Below are the code and all the weights of a small trained network. Each question names an input and a target symbol and asks about switching units off, where a switched-off unit gives its printed mean instead of its output.

import numpy as np


def w(rows, s, z=0):
    codes = np.array(rows[::2]) - 128.0
    scale = np.full(codes.shape[1], s)
    scale[-1] = z or s
    return codes * scale


def norm(h):
    return h / np.sqrt((h * h).mean(-1, keepdims=True) + 1e-5)


def f(y):
    return y / 2 * (1 + np.tanh(0.7978845608 * (y + 0.044715 * y**3)))


def softmax(a):
    e = np.exp(a - a.max(-1, keepdims=True))
    return e / e.sum(-1, keepdims=True)


def log_softmax(a):
    a = a - a.max(-1, keepdims=True)
    return a - np.log(np.exp(a).sum(-1, keepdims=True))


def net(x, mask):
    ids = ['αβγδεζθλμξπτφψω'.index(c) for c in x.split()]
    T = len(ids)
    res = E[ids] + P[:T]
    u = 0
    for l in range(3):
        r = norm(res)
        for j in range(2):
            rows = slice(4 * j, 4 * j + 4)
            q, k, v = (r @ M[l][rows].T for M in (Q, K, V))
            z = softmax(np.where(np.tri(T) > 0, q @ k.T / 4**0.5, -1e9)) @ v
            o = O[l][rows]
            res = res + np.where(mask[u + j], z, o[:, -1]) @ o[:, :-1]
        u += 2
        y = f(norm(res) @ A[l][:, :-1].T + A[l][:, -1])
        res = res + np.where(mask[u : u + 4], y, B[l][:, -1]) @ B[l][:, :-1]
        u += 4
    return log_softmax(norm(res)[-1] @ U[:, :-1].T + U[:, -1])


Q, K, V, O, A, B = {}, {}, {}, {}, {}, {}
E = w([
[123,144,121,132],'α',
[132,170,121,130],'β',
[120,137,127,124],'γ',
[124,149,134,111],'δ',
[127,143,120,132],'ε',
[124,151,136,107],'ζ',
[122,140,123,128],'θ',
[98,143,142,101],'λ',
[138,140,114,138],'μ',
[154,125,122,127],'ξ',
[148,117,128,114],'π',
[151,129,124,156],'τ',
[170,253,119,169],'φ',
[139,144,124,149],'ψ',
[109,131,139,137],'ω',
],0.025)
P = w([
[212,223,151,31],'0',
[173,253,90,91],'1',
[136,234,57,94],'2',
[115,210,45,104],'3',
[109,192,45,126],'4',
[115,169,55,133],'5',
[126,149,69,135],'6',
[138,128,110,125],'7',
[137,106,154,123],'8',
[152,128,196,107],'9',
],0.0064)
Q[0] = w([
[137,67,140,199],'L0H1',
[56,82,85,212],'L0H1',
[190,108,230,190],'L0H1',
[116,176,170,52],'L0H1',
[141,85,117,44],'L0H2',
[166,177,132,94],'L0H2',
[156,142,2,105],'L0H2',
[144,158,34,83],'L0H2',
],0.0083)
K[0] = w([
[139,234,142,69],'L0H1',
[50,229,12,24],'L0H1',
[170,195,255,118],'L0H1',
[128,21,153,153],'L0H1',
[46,196,112,213],'L0H2',
[35,56,200,142],'L0H2',
[98,35,88,189],'L0H2',
[101,62,152,206],'L0H2',
],0.008)
V[0] = w([
[253,88,121,57],'L0H1',
[126,63,113,82],'L0H1',
[215,140,89,168],'L0H1',
[148,15,119,59],'L0H1',
[109,1,156,107],'L0H2',
[199,180,125,219],'L0H2',
[78,117,107,94],'L0H2',
[89,187,217,225],'L0H2',
],0.0059)
O[0] = w([
[120,112,87,208,173],'L0H1',
[120,95,74,133,100],'L0H1',
[113,131,140,210,156],'L0H1',
[110,105,70,141,76],'L0H1',
[99,135,54,40,2],'L0H2',
[105,126,183,131,129],'L0H2',
[158,109,112,138,141],'L0H2',
[162,146,254,80,109],'L0H2',
],0.0066,0.0069)
A[0] = w([
[92,2,147,43,22],'L0N1',
[67,121,187,88,59],'L0N2',
[205,90,112,179,171],'L0N3',
[126,93,66,90,1],'L0N4',
],0.0074,0.0025)
B[0] = w([
[144,132,191,2,89],'L0N1',
[85,135,135,205,164],'L0N2',
[143,159,189,194,249],'L0N3',
[113,121,197,101,66],'L0N4',
],0.0075,0.0022)
Q[1] = w([
[155,206,155,8],'L1H1',
[61,129,44,196],'L1H1',
[142,126,227,253],'L1H1',
[112,204,225,22],'L1H1',
[91,180,121,124],'L1H2',
[139,184,150,98],'L1H2',
[130,15,29,46],'L1H2',
[117,66,39,62],'L1H2',
],0.0058)
K[1] = w([
[170,234,138,120],'L1H1',
[150,7,131,120],'L1H1',
[120,115,125,171],'L1H1',
[137,188,109,156],'L1H1',
[124,96,126,122],'L1H2',
[129,122,152,129],'L1H2',
[151,186,126,140],'L1H2',
[133,185,83,139],'L1H2',
],0.012)
V[1] = w([
[139,82,136,111],'L1H1',
[172,96,123,91],'L1H1',
[69,147,103,135],'L1H1',
[119,175,57,142],'L1H1',
[165,115,138,119],'L1H2',
[2,84,182,139],'L1H2',
[242,144,112,131],'L1H2',
[193,175,111,84],'L1H2',
],0.0096)
O[1] = w([
[111,176,79,112,2],'L1H1',
[108,163,118,119,16],'L1H1',
[214,127,151,136,130],'L1H1',
[150,137,203,130,213],'L1H1',
[117,137,127,129,104],'L1H2',
[188,115,132,124,42],'L1H2',
[2,149,132,112,191],'L1H2',
[82,121,145,165,196],'L1H2',
],0.0083,0.0043)
A[1] = w([
[72,208,74,160,191],'L1N1',
[54,64,202,144,22],'L1N2',
[163,22,98,157,6],'L1N3',
[2,169,198,85,160],'L1N4',
],0.0058,0.0024)
B[1] = w([
[128,33,102,139,199],'L1N1',
[155,197,143,180,163],'L1N2',
[144,204,1,169,105],'L1N3',
[113,101,122,232,255],'L1N4',
],0.0068,0.0043)
Q[2] = w([
[123,201,89,115],'L2H1',
[98,48,143,145],'L2H1',
[154,192,112,71],'L2H1',
[142,106,247,157],'L2H1',
[113,107,154,126],'L2H2',
[109,92,118,59],'L2H2',
[159,54,99,64],'L2H2',
[53,146,121,148],'L2H2',
],0.012)
K[2] = w([
[36,45,163,81],'L2H1',
[209,203,65,177],'L2H1',
[110,90,148,30],'L2H1',
[248,134,172,202],'L2H1',
[192,167,138,143],'L2H2',
[81,222,83,189],'L2H2',
[56,255,76,126],'L2H2',
[147,81,199,185],'L2H2',
],0.0091)
V[2] = w([
[93,97,156,134],'L2H1',
[163,251,66,141],'L2H1',
[113,124,147,131],'L2H1',
[98,118,175,91],'L2H1',
[181,104,149,149],'L2H2',
[199,140,67,120],'L2H2',
[211,128,121,135],'L2H2',
[143,60,124,140],'L2H2',
],0.011)
O[2] = w([
[131,55,121,86,170],'L2H1',
[174,254,88,158,122],'L2H1',
[125,103,110,103,159],'L2H1',
[106,113,119,120,123],'L2H1',
[75,73,104,125,150],'L2H2',
[99,159,163,135,2],'L2H2',
[50,138,113,202,81],'L2H2',
[109,117,117,183,114],'L2H2',
],0.009,0.0086)
A[2] = w([
[95,89,99,138,104],'L2N1',
[245,103,123,117,182],'L2N2',
[63,63,113,80,79],'L2N3',
[120,105,40,166,252],'L2N4',
],0.011,0.0029)
B[2] = w([
[183,92,62,226,159],'L2N1',
[164,105,160,48,254],'L2N2',
[99,231,83,95,165],'L2N3',
[205,198,1,89,196],'L2N4',
],0.008,0.0046)
U = w([
[254,105,140,32,137],'α',
[88,129,159,152,75],'β',
[109,165,49,107,255],'γ',
[75,144,138,96,162],'δ',
[102,112,166,134,59],'ε',
[89,134,143,110,169],'ζ',
[108,104,155,132,57],'θ',
[132,85,185,31,193],'λ',
[123,112,154,122,52],'μ',
[151,179,155,147,141],'ξ',
[188,99,49,133,162],'π',
[124,88,186,184,87],'τ',
[169,232,174,122,170],'φ',
[124,126,163,138,79],'ψ',
[130,118,163,112,71],'ω',
],0.0096,0.0042)

Each question gives the input, a string of symbols that net reads in full, and the target symbol t.
The units are the heads (4 rows each of Q, K, V and O) and the neurons (one row each of A and B). Each row of codes is followed by its name. A weight is (code - 128) times the scale printed after its matrix; where a second scale follows, it is the last column's (O, A, B and U).
mask holds one flag per unit, layer by layer, with each layer's heads first. A switched-off unit (its flag False) gives its mean, the last column of its rows in O or B, instead of its output. The means were averaged over made-up inputs and are rounded, as every weight is.
A unit's drop is (log p(t) with every unit on - log p(t) with that unit switched off) / (log p(t) with every unit on - log p(t) with every unit switched off).
The circuit of an input: a set's keep is (log p(t) with only the set's units on - log p(t) with every unit switched off) / (log p(t) with every unit on - log p(t) with every unit switched off). Starting from the 12 units with the biggest drops (on a tie, the unit counted first), units are removed one at a time, each time the one whose removal leaves the highest keep (on an exact tie, the one counted first), for as long as the keep stays at least 0.8.
units of the circuit, in order: the units of the circuit, biggest drop first
most important unit: the unit with the biggest drop
top k neurons: the k neurons with the biggest drops, biggest first
k most important neurons of layer l: the k neurons of layer l with the biggest drops, biggest first
which heads matter: for each layer, one digit per head in row order, 1 if its drop is at least 0.15 and else 0, layers parted by /
drop when u is switched off: that unit's drop, to one decimal
input δ ξ π π λ γ, target α: units of the circuit, in order => (L1H2, L2H2)
input δ δ λ λ β λ λ ψ, target α: most important unit => L0H1
input π ε λ ε φ ε, target φ: which heads matter => 00 / 01 / 10
input ε λ π π λ λ λ μ, target α: top 4 neurons => (L2N2, L0N2, L1N1, L1N4)
input π λ π λ λ λ λ π λ ω, target α: which heads matter => 11 / 01 / 00
input π π π ε λ λ λ γ, target α: which heads matter => 00 / 01 / 00
input ξ λ β, target α: units of the circuit, in order => (L1H2, L2H2, L1N1, L2N2)
input π ζ π λ λ δ π λ π, target π: units of the circuit, in order => (L0H1, L2N4)
input ζ λ λ φ φ λ, target φ: which heads matter => 00 / 00 / 10
input ξ τ λ ε α δ λ π π δ, target π: which heads matter => 10 / 00 / 00
input δ λ γ λ θ ζ γ π α, target π: which heads matter => 11 / 00 / 00
input δ λ φ γ, target φ: which heads matter => 00 / 00 / 10
input λ δ ζ λ ε φ λ λ λ θ, target α: which heads matter => 00 / 01 / 00
input λ ε φ δ, target φ: units of the circuit, in order => (L2H1)
input λ λ δ ζ λ λ δ, target λ: units of the circuit, in order => (L0H1, L2N4)
input δ δ π λ ε ε φ λ λ, target α: 2 most important neurons of layer 0 => (L0N3, L0N2)
input γ α φ λ λ ε, target α: which heads matter => 00 / 00 / 00
input π γ φ θ λ λ λ λ π ε, target π: which heads matter => 10 / 00 / 01
input λ φ λ π π λ λ μ, target α: top 2 neurons => (L2N2, L1N4)
input λ ξ ω λ π λ α λ φ, target α: top 2 neurons => (L2N2, L0N2)
input λ λ β, target α: most important unit => L2H2
input π π λ π γ φ λ ξ λ ω, target α: which heads matter => 01 / 01 / 00
input β ε π π λ, target γ: top 2 neurons => (L2N3, L2N4)
input β λ θ ε λ ε λ λ φ, target α: drop when L0H1 is switched off => 0.4
input λ π λ, target γ: drop when L0N3 is switched off => 0.1
input δ λ θ φ λ, target φ: drop when L2H1 is switched off => 0.6
